B, the same points and some others measured another way; then each row and its match in B:
B:
0: [-162 -178 -188  -87  -49   39  -12   31 -139  250   -7  -68  -37  170
 -156   25   35    4   56  176  -45    1   -5  196   52  206   92    3
 -141  -20  -30  245 -256   -8  148]
1: [ 155  269   10 -127 -207 -117  -34  142  -93 -379 -150  -85  -45 -361
  -57   30  200  -99   58 -167 -141  -17   82  109  160 -202  217 -105
  162   53 -133  -59  155 -166  264]
2: [  18  555 -150 -169 -360    2 -208 -122 -159  -45   -4  234   62 -238
  178  102  104 -187 -163 -271 -240   67  198   44   74  -39  240 -444
  537 -267  123  -16   54 -117  127]
3: [ 150  274   58  -11 -210   54  -20  173  -88 -170  -73  -21  -26 -300
   89   59  183  -78   32 -290 -161   38  154  -33  139 -294  177 -206
  245   32  122   96  219 -107  145]
4: [-131 -226 -130  -71   51  -21   72 -113   56  121  -67   -9  -61  244
 -244  -56  -29    8   32  232   59    6  -98  181 -101  301  -93  170
 -291  -75 -130  128 -184  156   89]
5: [ 100  181  140   96  -74   97   62   86  149 -156  -50   36  -36 -146
   94  -51  116  -37   16 -254  -91  113  100 -158  -79 -258  -48  -61
  156   61  175  120  407  161   -5]
6: [  52 -167   66   49  -13   51   99  356  -61  -97  -83 -277  -96 -123
 -114   -7  181   41  210  -35  -67    7   37   43  131 -234  111   96
 -153  296   -4  245  130  -52  187]
7: [ 126  383  -38 -242 -240 -279 -118  160  -94 -629 -170 -156  -37 -493
 -111  -20  269 -121   84 -104 -208  -13   64  192  162 -212  317  -67
  254  155 -333 -192  231 -214  386]
8: [  81  268  -63 -139 -191 -100  -41  -92  -31 -207 -119   93  -19 -170
  -58   19   83 -116  -49  -98  -83    1   52  121   41   23   99 -120
  139 -156  -97  -76   29  -48  166]
9: [   5 -276   37  109  151  105  238 -260  261  203  -99  166  -92  358
 -184  -76 -143   23  -39   96  201   25 -121    6 -239  295 -369  223
 -426 -243   56  136  -67  361 -131]
10: [ -42  -18   -1    3    4    5   62  -49  159  -62  -57   16  -50   69
  -90  -84   38  -10   20   25  -11   77  -27   15 -143   49 -105  101
  -74   10  -26   94  161  214   35]
11: [-190 -276 -157  -16    9  120   37   35  -85  360   24  -61  -42  275
 -142    8    1   36   67  186  -14   29  -12  141   -9  214    8   40
 -210   -8   50  329 -242   74   75]
12: [-204 -280  -92  161  -38  405   25  236 -180  689  154  -61   -7  291
  108   94   37   76   79  -35 -103  101  140  -68   66  -39   54 -173
  -41   74  472  627 -140   62  -53]
13: [-176 -142 -228  -88  -44   66    0 -197  -76  382   -5  116  -17  310
 -140   30  -75  -32  -55  176   19    6  -26  187  -45  386  -32  -33
 -153 -258   19  202 -358   87   48]
14: [ -34  -83  -91  -37  -27   36   69 -146   11  168  -74   96  -36  171
 -135    9  -39  -30  -30   66   36   -3  -22  119  -48  228  -69   17
 -165 -203    2  122 -173  102   43]
15: [-117   32 -202 -229  -84 -190  -65 -104  -25 -153 -100  -31  -32   15
 -240  -52   61  -65   11  208  -56  -12  -62  277  -21  256   95   78
  -59  -48 -309  -50 -133    5  241]
16: [-100  290 -159 -119 -228   41 -147  -88  -88   74   26  137   40  -50
   83   39   77 -109  -87 -100 -183   87  123   52   -6   51  142 -267
  322 -151  101   97   13    6   94]
17: [  23   -8  -18  -41  -88  -10   19  189  -81 -103  -81 -145  -58 -115
  -94    8  143  -19  112  -25  -92   11   41   94  105 -106  131   -2
  -26  130  -42  144   57  -60  195]
18: [  94  314   93   29 -198   82  -44  201   -6 -196  -25  -26  -10 -301
  158   11  201  -71   34 -313 -207  105  172 -116   54 -370  145 -206
  336  124  178  128  397  -10   94]
19: [-195 -208 -215 -118    4  -11   15 -138  -36  235  -29   18  -33  281
 -223  -22  -35   -3    4  267   19    5  -73  229  -65  376  -26   90
 -231 -126 -114  162 -299  100  105]
20: [-125 -405  -18   98   39  203   85  439 -167  291   29 -343  -86  107
 -107   25  145  114  253   93  -78   32   46   58  147 -142  127   81
 -250  357  137  502  -61  -35  143]
21: [  84  120   53   89 -126  195   46   48  -21  141  -15  100  -17  -41
  117   62   59  -44  -21 -254  -68   64  133  -99   27 -148    9 -193
  126  -98  286  225  123   52  -15]
22: [  22   43   71   60  -29   70   65   77  117  -90  -50  -13  -48  -47
   -1  -52   98  -12   47 -110  -61   87   43  -67  -73 -138  -47   22
   25   80   90  148  268  156   35]
23: [ 107  171   36 -140  -31 -268   55 -125  228 -562 -214    4  -76 -180
 -226 -140   93  -78   19   34    3    7  -90  133 -128   42  -64  205
  -64   -4 -359 -239  255  135  191]
24: [  20  167  -15   -9  -65   36   48 -294  176   24  -69  272  -15   95
   -3  -39  -54  -88 -140  -89   16   67   11  -21 -189  157 -172  -57
   44 -300   84    4   87  243  -62]
25: [ 120  254   37 -101 -137 -140   -8   55   58 -440 -145  -45  -50 -291
  -73  -49  168  -88   45 -120 -108   32   37   65   14 -156   99   -4
  127   70 -165  -96  277   -4  204]
26: [  54  339   13  -60 -207   -5  -81   92  -11 -233  -45   15   -2 -272
   95   -9  176  -93   -3 -226 -193   89  133  -33   27 -232  150 -187
  328   47   58   42  305  -13  138]
27: [-210 -146 -214  -34  -82  175  -40  -36 -155  486   65   50    3  278
  -37   68  -21  -10  -19  106  -63   43   52  122   14  241   53 -130
  -42 -140  170  345 -299   39   39]
28: [ -61  -40   36   93   19  127   74   -7  175   78   -2   41  -33  116
    4  -79   27    7   17  -48  -29  123   21  -90 -167  -24 -136   46
  -25   28  150  206  220  269  -49]
29: [-211  -18 -282 -130  -79   53  -46 -399  -20  417   13  289   18  376
 -103   25 -142  -75 -178  177   25   32  -24  185 -139  523  -93  -97
  -58 -442   35  121 -389  161  -14]
30: [  50  110  103  163  -76  257   73   -2  102  191   16  160  -15   37
  174   18   30  -29  -55 -281  -62  125  128 -200  -96 -158 -107 -168
  142 -103  388  266  249  202 -128]
31: [ 109  370   61   20 -212   96  -42   29   16 -110  -31  130    9 -221
  175   30  125 -103  -58 -337 -161  103  171 -118    0 -243   67 -257
  352  -75  223   85  317   34   32]
32: [ 213   87  174   67  -48    5  134  141  106 -299 -153  -61  -84 -222
  -42  -27  135  -29   84 -209  -24   22   38  -53   26 -259  -26   47
  -35   89   16   41  314   52   96]
33: [ 152  141  162   23  -95  -48   40  392   30 -473 -119 -263  -78 -394
  -18  -54  282  -13  195 -202 -159   59   89  -44   98 -466  162   39
  112  384  -53   75  474  -47  230]
34: [ -53 -196  -45   96   -6  240  106  -39  -32  445   13   99  -37  266
  -23   58  -55   16  -13  -16   34   37   41    4  -19  133 -101  -63
 -169 -174  267  344 -175  124  -56]
35: [-132  -55  -97   18  -14  126   29 -168   81  279   22  154   -8  252
  -25  -22  -51  -20  -64   42   -8   86   10   13 -161  206 -128  -28
  -46 -176  142  213  -52  227  -52]
36: [  43   44    9   49 -159  176   -6  301 -191  122    1 -112  -26 -144
   79   95  170  -17  100 -197 -159   36  164  -23  187 -261  197 -200
  129  123  231  314   73 -129  127]
37: [ -93   79  -71  -51  -97   15  -48   68   -5  -26   -9  -39  -19  -31
  -20  -34  115  -33   36  -14 -133   78   62   45  -27  -35   85  -47
  110   74   15  150  119   62  119]
38: [ -86 -194  -82  -64   29  -46   69   19   26   -7  -85 -105  -75  118
 -235  -55   42   17   88  182   13    7  -74  173  -33  158  -22  174
 -248   50 -157  124  -82   91  149]
39: [-108  -27 -156 -208  -49 -210  -44   47  -20 -266 -116 -165  -57  -61
 -269  -79  129  -28  107  227  -76   -3  -68  269    5  136  125  155
  -97  135 -358  -27  -28  -14  292]
40: [ 105  153    9  -50  -94  -44   45 -106   67 -163 -125  102  -44  -82
  -78  -12   44  -81  -34  -97  -12   12   11   58  -32   23  -27  -24
    4 -149  -44  -33   82   69   88]
41: [-204 -269 -207 -139   15  -80   -1   56  -75   78  -47 -177  -57  175
 -289  -51   58   27  120  326  -26   -6  -87  283    4  266   75  177
 -266  108 -240  167 -233   25  225]
42: [ -62 -434   17   66  212    7  231  -68  231   71 -111  -75 -120  317
 -313 -127  -62   80  100  257  168    8 -173  102 -194  248 -280  389
 -544   27 -131  165  -49  313    7]
43: [-139   52 -165  -87  -87   36  -39 -218   28  183   -2  171    5  181
  -54  -16  -33  -65  -95   67  -40   67   14   95 -123  264  -47  -72
   34 -223   31  108 -111  154   29]
44: [  55 -196   95  141   65  162  193   18  128  147  -70   19  -85  152
  -74  -22   -8   35   47  -47   74   34  -14  -60  -85    0 -182  104
 -251  -37  157  235   69  204  -51]
45: [ 115  109   64   -8  -51  -29   83  -45  128 -212 -128   49  -59  -96
  -72  -41   64  -53    0 -104   -5   31    6    7  -61  -49  -69   36
  -21  -55  -37   -7  192  115   70]
46: [ -59 -118  -84   36   11  147  102 -273   85  359  -28  231  -25  328
  -74   11 -123  -27 -102   39   89   33  -25   38 -147  311 -206   -7
 -183 -340  151  182 -192  229  -92]
47: [  90  201  -44 -190 -127 -236  -15  -23   17 -457 -189  -47  -54 -246
 -194  -45  134  -93   34    6  -69  -26  -19  196   42   11  116   55
   23    5 -319 -174   96  -59  272]
48: [  28  231  -96 -125 -189  -47  -63  -54  -78  -98  -76   72   -3 -127
  -27   37   85 -105  -44  -92 -112   16   73  109   57   23  126 -159
  161 -131  -32    6   -4  -54  159]
49: [  64   64   43 -122  -65 -223    1  313   20 -590 -161 -329  -90 -355
 -203  -99  274  -15  220   26 -135    6  -11  143   85 -261  197  180
  -20  399 -337  -47  320  -73  343]
50: [-180  -25 -311 -236 -124  -97  -88 -208 -150  181  -43   76   -2  183
 -211   29  -25  -76  -55  243  -35  -30  -38  328   17  433  101  -51
  -77 -246 -188   48 -414  -37  193]
51: [-153 -233 -113   22   43  132   79 -126   42  363    2   75  -35  338
 -119  -20  -79   17  -14  145   53   42  -39   82 -119  278 -136   59
 -230 -148   95  265 -195  205  -29]
52: [  87   48  147  107    9   74  121   29  217 -147  -81   23  -61  -43
    0  -81   73   -8   30 -153  -10   91   25 -124 -138 -160 -141   75
  -19   47  102  108  353  229  -23]
53: [ -62 -168  -89  -50  -17   10   56   53  -51   85  -69  -87  -63   94
 -176   -6   47    8   81  119   -8   -6  -21  156   31  123   29   81
 -199   16  -72  170 -132   24  139]
54: [  82  352   75   78 -200  182  -33   43   32   13   14  153   13 -165
  242   41  114  -86  -66 -378 -170  136  200 -189  -26 -277   46 -302
  379  -71  343  172  338   81  -35]
55: [   8    7 -120 -139 -125  -68   -6   36 -143  -47 -106  -63  -47  -62
 -168   41   86  -54   47   52  -53  -45   11  216  126   97  147  -25
  -74  -51 -144   59 -170 -116  223]
56: [   9   12   16   79  -25  155   93 -152  122  192  -24  186  -27  157
   23   -7  -48  -34  -75 -103   22   77   34  -64 -134   83 -166  -49
  -40 -206  207  171   55  226  -88]
57: [  45   89  -27  -73  -73  -61   36  -87   62 -140 -112   53  -44  -38
 -114  -27   45  -62   -9  -18  -14   13   -5   95  -39   70  -17   19
  -34  -99  -86   -6   46   76  107]
58: [ 220    8  215  113  -14   37  173  213  112 -275 -150 -116 -100 -207
  -47  -36  146    5  129 -211   -5   22   37  -82   35 -312  -44   92
 -102  157   46   99  339   62   80]
59: [-136  -63 -115    2 -112  170  -46  170 -162  295   58  -74   -6   69
   27   57   97    7   63  -17 -143   69  106   47   83  -28  145 -144
   67   70  188  354  -64  -20   91]
60: [ -72  128  -59  -17  -20   40   38 -396  252   94  -35  326   -4  224
  -20  -79 -104  -82 -177   -8   39  102  -26  -19 -300  281 -253   -9
   23 -348   74    5   64  355 -111]
61: [ -20   62 -114  -20 -177  172  -31    8 -194  319   12   90    3   49
   47  123   33  -62  -40 -112  -93   15  125   62  118   47  117 -263
   92 -186  226  258 -186  -77   62]
62: [ 187  136  104  -71 -124 -145   32  353  -50 -540 -178 -283  -90 -440
 -126  -27  279  -33  195 -135 -140  -16   50   85  183 -367  225   56
   36  318 -208  -14  311 -158  318]
63: [  54  227    5 -132 -115 -191  -33   65   81 -478 -134  -92  -47 -272
 -112  -88  183  -78   66  -41 -125   43   15   94  -20 -124  107   51
  120  138 -237 -106  294   21  231]
64: [-116   -2  -68  127 -111  353   -3  -11  -80  569  118  172   20  224
  183   92  -18  -17  -74 -165  -87  118  157 -119  -33   17  -27 -278
  141 -176  483  435  -56  128 -121]
65: [ 147  345   40 -128 -128 -194    0 -135  164 -499 -176   96  -38 -256
  -84  -81  106 -122  -47 -129  -60   34    3   59  -86  -47   -3    8
  140  -89 -206 -218  289   79  152]
66: [ 103  435 -127 -310 -240 -337 -117 -164  -18 -569 -207   63  -22 -344
 -167  -35  139 -175  -54  -21 -116  -33   -1  259   42   78  185  -60
  211 -144 -402 -335   68 -111  321]
67: [ -43   74 -243 -250 -179 -152  -80 -105 -207  -30 -113   15  -23  -25
 -214   62   51  -98  -17  136  -59  -74   -4  336  137  275  196  -80
  -29 -194 -238  -30 -341 -169  275]
68: [ 147  412  -66 -282 -232 -339  -89  -57  -27 -643 -224  -15  -38 -412
 -169  -27  180 -160   -5  -58 -126  -45   11  240   92  -27  212  -33
  182  -46 -409 -316  136 -151  350]
69: [ -40   76  -21  -23  -14  -18   38 -176  205  -82  -61  124  -34   78
  -65  -98    6  -49  -54    9   -9   87  -26   14 -202  117 -143   63
   -5 -105  -32   18  162  254    4]
70: [-162  -36 -150   37 -170  289  -80  191 -272  519  121  -21   19  116
  130  136   80   -6   26  -93 -180   78  183    8  145  -43  196 -306
  158   -4  373  479 -162  -78   48]
71: [-164 -239 -193 -305  113 -445   32  -95  158 -504 -219 -247 -112   62
 -562 -221   70    1  156  541   59  -51 -271  438 -142  398  -16  518
 -438  180 -752 -214 -101  127  364]

[  66 -120   45   88 -126   16 -202 -268   92 -102    0  -62  136  108
  -30   78   12   17  -94 -200    1 -176   -3  -38 -145 -198   47   81
  -56 -192] -> 17
[ -49  175   16 -132   76  -24    4  263   55  135 -147   98  151  -97
 -235   57 -108 -142  178  486  -80  283 -193  130   66  290 -312  -35
  -91  186] -> 29
[-166 -135  156  -75 -125 -147 -112  -49   45   85  -68  -84  -16  -33
    7  264   36   24   60  299  -93  103  236  230   73   78   72    1
 -190  -20] -> 15
[ 151  124  -34  -16   14   78  -71 -233   50  -96  -31   65  263   88
 -196  -18 -103  -80  -81 -223   42 -228 -286 -249 -268 -129 -166  171
  111 -114] -> 18
[ 119   69 -134   79 -126  161  -96 -161  186  -66 -133  204  457  255
 -501  -57 -197 -195  -64 -118   21 -266 -578 -212 -384  -94 -350  351
 -152 -168] -> 61
[   6  -72   79  157   17   55 -218   36  102  -25    0 -161   33  -41
  126  -40  110    7    7   78  -56  145   62  162  237 -158  -23 -238
  -33  -45] -> 4
[  40  -99   22  163  -75   83 -207 -181  133  -71  -15  -84  156  101
  -16  -15   41  -17  -90 -127  -11 -113  -72    0   -2 -259  -33   -2
  -62 -178] -> 53
[-192 -160   31    3 -265  -58  -76 -149  168   92 -175   89  238  188
 -354  242  -78 -113  -12  251  -76 -125 -136  106 -155   10 -111  329
 -393 -148] -> 67
[-166 -135  132   18 -101  -50  -64 -313   65   38  -53 -125   70   54
   31  210   89    8 -123   22  -55 -178  109   18   69 -271   69  127
  -81 -183] -> 39
[-187  -75  169  -90  -42 -134  -48 -100   16  101  -67 -122  -34  -73
   81  257   76   21   22  272  -87   72  236  152  169  -25   63  -22
  -82  -15] -> 47
[ 133 -151   96  102  -84   -7 -276 -344   38 -171  103 -177   13   48
  195   58   88  106 -129 -374   30 -181  203  -43  -91 -279  212  -54
   93 -206] -> 33
[  11  127  -49   85   48  151  -53   71  140   36 -123   59  290   59
 -254  -92  -66 -163   18  162  -37   33 -403  -35   40  -91 -360   33
  -60  -15] -> 43
[ 270 -167   68   53 -150  -38 -333 -512   19 -281  149 -113   46  111
  146   80   18  145 -168 -633   83 -342  203 -175 -386 -241  293   64
  141 -280] -> 20
[  28    9  -14   66  -54   57 -145   73  134    4  -88   40  197   64
 -203   -7  -64 -100   61  159  -42   81 -199   83  -38   36 -196    8
 -155  -18] -> 13
[ 130   69  227 -179  210 -185 -166  -57 -188  -78  162 -275 -280 -339
  515  125  148  197   72  -47  -11  246  557   84  198   49  266 -436
  396  139] -> 58
[ 128   78   44   39  104   39 -187  105   29  -54   23  -84   41 -107
   84  -71   15  -10   81   58  -17  203    5   82  116   18  -90 -253
   98   63] -> 51
[ 130  -74   53  -87 -134 -118 -235  -58   25  -91   21   28   56    9
  -79  163  -94   30   83  -12   -5   51  126   87 -288  241   78   22
  -85  -10] -> 3
[  -5 -240  102  125 -179  -18 -238 -413   94 -109   44 -159   55  123
  102  138   95   75 -168 -283   -5 -262  168  -12  -82 -337  205   80
  -67 -279] -> 62
[  58  127   48   99  190  124  -95  -19   37  -23   -5 -149   87  -86
  127 -119   98  -32  -37  -19  -22   65 -102  -45  254 -271 -146 -226
  202   -9] -> 10
[  94   28  -50  166  -23  174 -119 -277  140 -100  -51    1  313  168
 -177  -93  -26  -96 -154 -262   26 -291 -365 -221 -130 -375 -196  156
   28 -219] -> 11
[ 235   66 -109  410  120  361 -278   14  212 -153   13  -95  292  113
  -28 -404   59 -106 -103 -278   20  -23 -453  -92  162 -467 -295 -228
   91 -153] -> 28
[  11   60  130 -147   82 -136 -122  158  -47   33   -6  -93  -95 -213
  135  131   20   43  164  291  -60  330  247  201  132  249   20 -255
   59  173] -> 14
[-401 -152  317   -2   78 -126   31 -287  -31  179  -35 -400 -199 -173
  462  291  337  114 -145  252 -125    1  487  174  637 -472  216 -183
   73 -109] -> 71
[ -52  -33  175 -145   -1 -171 -111  -38  -47   32    4 -127 -106 -153
  168  221   56   77   78  187  -57  155  339  159   99  109  121 -130
   33   60] -> 25
[ 322  174   92 -194  183 -131 -264  322 -123 -123  121  -53 -145 -309
  216  -11  -59   99  288  116    2  504  295  174  -41  504   49 -472
  248  308] -> 30
[  72   -1  -22 -112 -162  -77 -157   79   88   -1  -95  160  195   65
 -340  144 -185  -84  146  212  -35   97 -122  106 -322  353 -139  152
 -232   49] -> 16
[   3  -52  -13  243  -15  169 -205   48  188  -14  -64  -75  189   80
  -71 -122   50  -84  -20   75  -50   63 -209  102  171 -235 -185 -114
 -135 -104] -> 57
[  83    5  -93  176 -103  182 -147 -167  197  -73  -92   91  382  225
 -336  -91  -89 -145  -97 -142   10 -229 -460 -142 -198 -238 -267  215
 -128 -201] -> 26
